Below are the code and all the weights of a small trained network. Each question names an input and a target symbol and asks about switching units off, where a switched-off unit gives its printed mean instead of its output.

import numpy as np


def w(rows, s, z=0):
    codes = np.array(rows[::2]) - 128.0
    scale = np.full(codes.shape[1], s)
    scale[-1] = z or s
    return codes * scale


def norm(h):
    return h / np.sqrt((h * h).mean(-1, keepdims=True) + 1e-5)


def f(y):
    return y / 2 * (1 + np.tanh(0.7978845608 * (y + 0.044715 * y**3)))


def softmax(a):
    e = np.exp(a - a.max(-1, keepdims=True))
    return e / e.sum(-1, keepdims=True)


def log_softmax(a):
    a = a - a.max(-1, keepdims=True)
    return a - np.log(np.exp(a).sum(-1, keepdims=True))


def net(x, mask):
    ids = ['αδζηλξπστφω'.index(c) for c in x.split()]
    T = len(ids)
    res = E[ids] + P[:T]
    u = 0
    for l in range(2):
        r = norm(res)
        for j in range(3):
            rows = slice(3 * j, 3 * j + 3)
            q, k, v = (r @ M[l][rows].T for M in (Q, K, V))
            z = softmax(np.where(np.tri(T) > 0, q @ k.T / 3**0.5, -1e9)) @ v
            o = O[l][rows]
            res = res + np.where(mask[u + j], z, o[:, -1]) @ o[:, :-1]
        u += 3
        y = f(norm(res) @ A[l][:, :-1].T + A[l][:, -1])
        res = res + np.where(mask[u : u + 16], y, B[l][:, -1]) @ B[l][:, :-1]
        u += 16
    return log_softmax(norm(res)[-1] @ U[:, :-1].T + U[:, -1])


Q, K, V, O, A, B = {}, {}, {}, {}, {}, {}
E = w([
[104,64,4,116],'α',
[189,187,164,127],'δ',
[119,145,208,113],'ζ',
[89,40,125,8],'η',
[176,93,144,112],'λ',
[143,202,122,86],'ξ',
[159,73,121,169],'π',
[110,177,34,34],'σ',
[166,133,64,153],'τ',
[243,87,211,87],'φ',
[160,135,139,145],'ω',
],0.021)
P = w([
[1,206,47,136],'0',
[192,114,190,147],'1',
[177,105,174,152],'2',
[171,101,165,151],'3',
[165,97,157,156],'4',
[160,91,156,154],'5',
[161,94,151,150],'6',
[144,92,150,156],'7',
],0.0086)
Q[0] = w([
[91,223,73,151],'L0H0',
[111,131,6,111],'L0H0',
[166,111,163,252],'L0H0',
[177,134,85,175],'L0H1',
[151,211,78,254],'L0H1',
[127,124,164,188],'L0H1',
[66,96,229,124],'L0H2',
[215,227,145,186],'L0H2',
[146,189,91,43],'L0H2',
],0.021)
K[0] = w([
[201,213,115,173],'L0H0',
[144,154,62,184],'L0H0',
[215,16,150,83],'L0H0',
[95,153,70,86],'L0H1',
[110,201,33,162],'L0H1',
[147,160,169,136],'L0H1',
[82,136,220,171],'L0H2',
[252,138,157,122],'L0H2',
[109,180,118,44],'L0H2',
],0.022)
V[0] = w([
[122,140,133,159],'L0H0',
[145,104,157,107],'L0H0',
[121,106,103,62],'L0H0',
[105,158,111,122],'L0H1',
[127,96,144,149],'L0H1',
[113,107,129,155],'L0H1',
[119,145,189,135],'L0H2',
[242,181,94,125],'L0H2',
[108,122,146,252],'L0H2',
],0.013)
O[0] = w([
[154,138,91,122,77],'L0H0',
[106,170,146,135,139],'L0H0',
[94,90,193,135,253],'L0H0',
[72,120,135,136,115],'L0H1',
[158,134,118,97,115],'L0H1',
[125,136,126,100,95],'L0H1',
[159,186,90,179,114],'L0H2',
[2,60,122,182,208],'L0H2',
[161,147,192,200,11],'L0H2',
],0.0096,0.0039)
A[0] = w([
[82,130,102,151,150],'L0N0',
[112,82,117,114,116],'L0N1',
[164,107,137,148,112],'L0N2',
[140,92,78,156,63],'L0N3',
[192,100,104,115,52],'L0N4',
[151,84,159,151,49],'L0N5',
[35,121,101,117,151],'L0N6',
[133,128,87,112,77],'L0N7',
[162,118,76,119,99],'L0N8',
[124,96,93,176,17],'L0N9',
[133,117,134,165,4],'L0N10',
[85,99,252,154,167],'L0N11',
[157,124,126,124,116],'L0N12',
[101,202,110,112,159],'L0N13',
[95,139,105,211,63],'L0N14',
[86,112,40,158,178],'L0N15',
],0.019,0.0028)
B[0] = w([
[187,141,96,105,172],'L0N0',
[144,139,172,162,195],'L0N1',
[77,144,117,181,142],'L0N2',
[163,135,177,142,148],'L0N3',
[175,193,104,188,152],'L0N4',
[50,120,87,155,161],'L0N5',
[133,198,61,220,237],'L0N6',
[131,128,71,144,145],'L0N7',
[139,180,80,151,147],'L0N8',
[163,135,186,52,150],'L0N9',
[73,90,128,90,133],'L0N10',
[216,206,100,122,255],'L0N11',
[133,140,127,159,131],'L0N12',
[86,225,176,134,150],'L0N13',
[160,158,102,5,176],'L0N14',
[248,213,136,124,217],'L0N15',
],0.017,0.0098)
Q[1] = w([
[193,185,74,135],'L1H0',
[73,201,143,159],'L1H0',
[175,69,128,221],'L1H0',
[112,147,86,50],'L1H1',
[150,100,67,158],'L1H1',
[255,149,155,79],'L1H1',
[174,104,122,115],'L1H2',
[167,128,127,139],'L1H2',
[186,143,106,85],'L1H2',
],0.026)
K[1] = w([
[99,20,73,153],'L1H0',
[182,100,196,144],'L1H0',
[171,161,2,176],'L1H0',
[120,113,77,48],'L1H1',
[103,95,63,164],'L1H1',
[96,15,160,99],'L1H1',
[69,140,125,135],'L1H2',
[94,118,107,120],'L1H2',
[79,174,121,88],'L1H2',
],0.022)
V[1] = w([
[113,131,133,135],'L1H0',
[220,137,72,110],'L1H0',
[94,101,49,182],'L1H0',
[45,248,148,104],'L1H1',
[10,127,33,35],'L1H1',
[161,138,11,180],'L1H1',
[36,159,223,52],'L1H2',
[32,150,140,114],'L1H2',
[69,71,82,27],'L1H2',
],0.014)
O[1] = w([
[120,108,127,132,113],'L1H0',
[203,190,85,104,246],'L1H0',
[152,93,72,186,118],'L1H0',
[49,142,91,183,123],'L1H1',
[52,148,105,39,131],'L1H1',
[146,77,3,84,163],'L1H1',
[180,193,67,143,120],'L1H2',
[148,160,48,120,122],'L1H2',
[111,53,38,173,61],'L1H2',
],0.013,0.012)
A[1] = w([
[158,68,137,166,2],'L1N0',
[112,94,113,152,96],'L1N1',
[156,112,109,163,128],'L1N2',
[126,123,185,239,95],'L1N3',
[103,96,118,81,143],'L1N4',
[6,173,193,212,126],'L1N5',
[17,114,18,131,99],'L1N6',
[142,165,209,165,142],'L1N7',
[68,175,149,178,100],'L1N8',
[99,75,181,197,127],'L1N9',
[90,98,152,157,105],'L1N10',
[37,193,194,60,48],'L1N11',
[178,220,88,151,164],'L1N12',
[123,147,136,125,93],'L1N13',
[136,169,133,201,147],'L1N14',
[82,84,101,200,128],'L1N15',
],0.015,0.0043)
B[1] = w([
[151,107,96,134,123],'L1N0',
[109,128,131,103,121],'L1N1',
[113,92,136,144,137],'L1N2',
[79,98,141,59,136],'L1N3',
[155,157,127,111,129],'L1N4',
[184,186,240,127,138],'L1N5',
[108,94,28,145,143],'L1N6',
[90,111,93,167,160],'L1N7',
[162,161,132,143,132],'L1N8',
[112,139,120,51,126],'L1N9',
[96,113,113,108,122],'L1N10',
[93,5,125,134,140],'L1N11',
[48,68,166,114,252],'L1N12',
[114,118,134,131,130],'L1N13',
[155,120,103,163,163],'L1N14',
[86,128,165,57,125],'L1N15',
],0.031,0.018)
U = w([
[110,176,136,29,96],'α',
[107,179,221,134,255],'δ',
[56,113,139,52,67],'ζ',
[193,81,78,57,145],'η',
[78,101,134,113,152],'λ',
[112,218,121,44,94],'ξ',
[210,114,115,186,63],'π',
[52,145,20,85,208],'σ',
[207,208,151,86,61],'τ',
[143,248,83,173,132],'φ',
[109,90,123,148,135],'ω',
],0.011,0.0024)

Each question gives the input, a string of symbols that net reads in full, and the target symbol t.
The units are the heads (3 rows each of Q, K, V and O) and the neurons (one row each of A and B). Each row of codes is followed by its name. A weight is (code - 128) times the scale printed after its matrix; where a second scale follows, it is the last column's (O, A, B and U).
mask holds one flag per unit, layer by layer, with each layer's heads first. A switched-off unit (its flag False) gives its mean, the last column of its rows in O or B, instead of its output. The means were averaged over made-up inputs and are rounded, as every weight is.
A unit's drop is (log p(t) with every unit on - log p(t) with that unit switched off) / (log p(t) with every unit on - log p(t) with every unit switched off).
The circuit of an input: a set's keep is (log p(t) with only the set's units on - log p(t) with every unit switched off) / (log p(t) with every unit on - log p(t) with every unit switched off). Starting from the 12 units with the biggest drops (on a tie, the unit counted first), units are removed one at a time, each time the one whose removal leaves the highest keep (on an exact tie, the one counted first), for as long as the keep stays at least 0.8.
units of the circuit, in order: the units of the circuit, biggest drop first
unit that matters most: the unit with the biggest drop
k most important neurons: the k neurons with the biggest drops, biggest first
k most important neurons of layer l: the k neurons of layer l with the biggest drops, biggest first
input η δ δ σ ζ ξ, target σ: units of the circuit, in order -> (L0H2)
input α ζ λ η η η, target δ: units of the circuit, in order -> (L0H2; L0N6; L1H1; L0N1)
input ω σ ζ ζ σ ζ ζ η, target π: units of the circuit, in order -> (L1H1; L0H2; L0N14)
input σ ζ λ ζ τ λ α τ, target τ: 4 most important neurons -> (L0N11; L0N14; L0N15; L0N9)
input φ ξ ω δ, target ξ: 3 most important neurons -> (L0N14; L0N11; L1N11)
input ξ σ α η α λ, target η: 4 most important neurons of layer 0 -> (L0N11; L0N14; L0N13; L0N15)
input ξ η η η α, target η: 3 most important neurons -> (L0N11; L0N15; L0N9)
input η τ δ φ, target σ: units of the circuit, in order -> (L0H2; L0N15; L0N11; L1H1)
input ξ α η α σ σ ζ, target η: units of the circuit, in order -> (L1H1; L0N13)
input ω δ ξ τ π ω η, target π: units of the circuit, in order -> (L1H1; L0H2)
input ξ η σ λ, target η: 4 most important neurons of layer 0 -> (L0N11; L0N14; L0N15; L0N1)
input ζ τ ω ζ τ π ξ η, target φ: units of the circuit, in order -> (L0N4; L0H2)
input ξ λ ζ ζ η η, target η: 3 most important neurons of layer 0 -> (L0N11; L0N14; L0N1)
input ξ φ η ζ ζ τ, target η: units of the circuit, in order -> (L1H1; L0N14; L0N9)
input η ζ ζ π ζ ζ λ, target σ: units of the circuit, in order -> (L0N11; L1H1)
input η ζ σ η, target η: unit that matters most -> L0N6
input α ζ τ π ζ η α, target δ: 3 most important neurons of layer 0 -> (L0N11; L0N6; L0N15)
input ξ π ζ π ω η δ, target η: 4 most important neurons -> (L0N13; L0N11; L0N15; L0N14)
input ζ δ σ ζ δ, target ξ: 2 most important neurons -> (L0N14; L1N12)
input η ζ λ, target σ: most important neuron -> (L0N11)
input ζ φ η π, target φ: 3 most important neurons of layer 0 -> (L0N11; L0N4; L0N13)
input α ζ π ξ σ η ζ ξ, target δ: 2 most important neurons of layer 0 -> (L0N15; L0N11)
input ζ λ α η ζ τ π, target φ: 4 most important neurons -> (L0N11; L0N4; L0N6; L0N13)
input ζ π η, target φ: 3 most important neurons -> (L0N4; L0N8; L0N14)
input ζ η ζ, target φ: 3 most important neurons -> (L0N11; L0N4; L0N13)
input α ζ ζ α λ η σ ω, target δ: 2 most important neurons of layer 0 -> (L0N6; L0N11)
input ξ ω α η ζ, target η: 2 most important neurons -> (L0N11; L0N13)
